Below are the code and all the weights of a small trained network. Each question names an input and a target symbol and asks about switching units off, where a switched-off unit gives its printed mean instead of its output.

import numpy as np


def w(rows, s, z=0):
    codes = np.array(rows[::2]) - 128.0
    scale = np.full(codes.shape[1], s)
    scale[-1] = z or s
    return codes * scale


def norm(h):
    return h / np.sqrt((h * h).mean(-1, keepdims=True) + 1e-5)


def f(y):
    return y / 2 * (1 + np.tanh(0.7978845608 * (y + 0.044715 * y**3)))


def softmax(a):
    e = np.exp(a - a.max(-1, keepdims=True))
    return e / e.sum(-1, keepdims=True)


def log_softmax(a):
    a = a - a.max(-1, keepdims=True)
    return a - np.log(np.exp(a).sum(-1, keepdims=True))


def net(x, mask):
    ids = ['δηθπτφψω'.index(c) for c in x.split()]
    T = len(ids)
    res = E[ids] + P[:T]
    u = 0
    for l in range(2):
        r = norm(res)
        for j in range(2):
            rows = slice(2 * j, 2 * j + 2)
            q, k, v = (r @ M[l][rows].T for M in (Q, K, V))
            z = softmax(np.where(np.tri(T) > 0, q @ k.T / 2**0.5, -1e9)) @ v
            o = O[l][rows]
            res = res + np.where(mask[u + j], z, o[:, -1]) @ o[:, :-1]
        u += 2
        y = f(norm(res) @ A[l][:, :-1].T + A[l][:, -1])
        res = res + np.where(mask[u : u + 8], y, B[l][:, -1]) @ B[l][:, :-1]
        u += 8
    return log_softmax(norm(res)[-1] @ U[:, :-1].T + U[:, -1])


Q, K, V, O, A, B = {}, {}, {}, {}, {}, {}
E = w([
[41,110,178,137],'δ',
[172,81,218,171],'η',
[167,147,207,130],'θ',
[168,142,47,82],'π',
[8,148,134,76],'τ',
[104,146,179,87],'φ',
[146,96,191,124],'ψ',
[62,195,192,67],'ω',
],0.0016)
P = w([
[136,254,140,210],'0',
[73,109,55,195],'1',
[164,179,212,202],'2',
[74,107,62,191],'3',
[158,160,238,166],'4',
[69,101,69,189],'5',
[154,139,241,136],'6',
[70,97,78,184],'7',
[142,117,244,114],'8',
[71,94,85,182],'9',
[140,96,252,97],'10',
],0.00094)
Q[0] = w([
[47,207,94,128],'L0H0',
[137,147,3,85],'L0H0',
[96,137,177,138],'L0H1',
[149,110,26,110],'L0H1',
],0.0059)
K[0] = w([
[1,169,122,120],'L0H0',
[160,185,21,80],'L0H0',
[130,109,179,144],'L0H1',
[171,188,61,90],'L0H1',
],0.0056)
V[0] = w([
[155,34,248,161],'L0H0',
[188,139,104,143],'L0H0',
[231,81,106,107],'L0H1',
[80,218,121,89],'L0H1',
],0.0017)
O[0] = w([
[119,237,7,209,253],'L0H0',
[77,167,190,113,84],'L0H0',
[163,107,212,59,12],'L0H1',
[92,187,153,154,153],'L0H1',
],0.0014,0.00078)
A[0] = w([
[162,149,2,109,124],'L0N0',
[213,167,148,97,154],'L0N1',
[62,94,58,214,82],'L0N2',
[68,120,133,85,153],'L0N3',
[84,81,4,155,7],'L0N4',
[77,124,82,208,80],'L0N5',
[179,154,158,205,116],'L0N6',
[132,175,108,128,111],'L0N7',
],0.003,0.0012)
B[0] = w([
[13,187,184,214,111],'L0N0',
[57,34,153,135,193],'L0N1',
[193,39,127,70,253],'L0N2',
[226,169,137,202,200],'L0N3',
[146,126,248,97,91],'L0N4',
[187,84,90,66,221],'L0N5',
[7,162,54,47,252],'L0N6',
[125,117,101,169,128],'L0N7',
],0.0017,0.00053)
Q[1] = w([
[234,38,48,69],'L1H0',
[1,186,237,161],'L1H0',
[180,156,18,167],'L1H1',
[50,100,250,102],'L1H1',
],0.0021)
K[1] = w([
[238,90,59,10],'L1H0',
[24,181,253,246],'L1H0',
[109,205,175,124],'L1H1',
[142,37,47,104],'L1H1',
],0.0025)
V[1] = w([
[171,161,219,176],'L1H0',
[69,3,142,81],'L1H0',
[106,165,126,86],'L1H1',
[147,69,2,166],'L1H1',
],0.00094)
O[1] = w([
[49,113,105,85,203],'L1H0',
[174,221,36,140,34],'L1H0',
[138,116,116,170,170],'L1H1',
[92,42,254,60,5],'L1H1',
],0.00075,0.00021)
A[1] = w([
[112,101,130,180,188],'L1N0',
[94,123,132,151,24],'L1N1',
[115,136,116,138,27],'L1N2',
[166,66,99,163,2],'L1N3',
[254,127,147,140,94],'L1N4',
[186,124,165,137,230],'L1N5',
[138,190,118,99,139],'L1N6',
[73,138,153,125,94],'L1N7',
],0.0043,0.00083)
B[1] = w([
[121,220,192,81,223],'L1N0',
[189,176,90,45,157],'L1N1',
[127,99,62,85,105],'L1N2',
[209,194,188,191,103],'L1N3',
[155,232,32,50,94],'L1N4',
[7,170,110,131,150],'L1N5',
[129,104,159,254,136],'L1N6',
[250,206,157,116,254],'L1N7',
],0.0015,0.00097)
U = w([
[43,208,143,228,156],'δ',
[207,191,210,52,132],'η',
[104,2,207,148,125],'θ',
[12,78,102,19,77],'π',
[129,211,30,59,42],'τ',
[211,72,54,62,250],'φ',
[238,94,112,236,64],'ψ',
[81,71,33,196,140],'ω',
],0.0083,0.0023)

Each question gives the input, a string of symbols that net reads in full, and the target symbol t.
The units are the heads (2 rows each of Q, K, V and O) and the neurons (one row each of A and B). Each row of codes is followed by its name. A weight is (code - 128) times the scale printed after its matrix; where a second scale follows, it is the last column's (O, A, B and U).
mask holds one flag per unit, layer by layer, with each layer's heads first. A switched-off unit (its flag False) gives its mean, the last column of its rows in O or B, instead of its output. The means were averaged over made-up inputs and are rounded, as every weight is.
A unit's drop is (log p(t) with every unit on - log p(t) with that unit switched off) / (log p(t) with every unit on - log p(t) with every unit switched off).
The circuit of an input: a set's keep is (log p(t) with only the set's units on - log p(t) with every unit switched off) / (log p(t) with every unit on - log p(t) with every unit switched off). Starting from the 12 units with the biggest drops (on a tie, the unit counted first), units are removed one at a time, each time the one whose removal leaves the highest keep (on an exact tie, the one counted first), for as long as the keep stays at least 0.8.
units of the circuit, in order: the units of the circuit, biggest drop first
most important unit: the unit with the biggest drop
top k neurons: the k neurons with the biggest drops, biggest first
top k neurons in layer l: the k neurons of layer l with the biggest drops, biggest first
heads that matter: for each layer, one digit per head in row order, 1 if its drop is at least 0.15 and else 0, layers parted by /
drop of u: that unit's drop, to one decimal
input φ φ ω η π, target δ: top neuron : [L0N0]
input π ψ δ φ φ θ δ, target η: top 3 neurons : [L1N7, L0N0, L1N1]
input π δ π η π δ φ, target δ: heads that matter : 10 / 00
input η τ φ φ φ φ η π π η τ, target η: units of the circuit, in order : [L1N7, L0N3]
input π ψ ψ, target δ: top 3 neurons in layer 0 : [L0N2, L0N5, L0N4]
input η ψ φ π φ π φ δ φ ψ, target φ: top 2 neurons : [L0N2, L1N4]
input ψ π η, target δ: units of the circuit, in order : [L0H0, L1N5, L0N6]
input π δ π η η δ φ φ δ δ π, target θ: top 4 neurons : [L0N1, L0N0, L0N2, L0N5]
input π π π ψ η φ, target τ: top 2 neurons in layer 0 : [L0N6, L0N3]
input θ π π δ π ψ π, target π: top 3 neurons : [L0N1, L0N6, L1N4]
input η τ η π ω η ψ π δ π τ, target η: top 3 neurons in layer 0 : [L0N6, L0N3, L0N0]
input η δ θ φ, target τ: top 3 neurons in layer 0 : [L0N6, L0N2, L0N3]
input φ τ ψ, target δ: top 2 neurons in layer 0 : [L0N2, L0N4]
input ψ η η δ π θ δ, target η: top 2 neurons in layer 1 : [L1N7, L1N1]
input ψ ψ τ φ π ψ η π π, target θ: most important unit : L0N1
input π π π π π ψ, target φ: top 2 neurons : [L0N0, L1N4]
input ψ η φ ψ π δ, target θ: top 2 neurons in layer 0 : [L0N2, L0N4]
input τ π τ δ π π ω π η, target δ: drop of L1N5 : 0.5
input τ π π δ ω τ θ ω φ π, target η: drop of L0H0 : 1.2
input ψ η τ δ θ π δ ψ φ θ ω, target δ: drop of L0N2 : 0.3
input ψ τ φ δ δ π φ δ π π ω, target δ: top neuron : [L0N2]
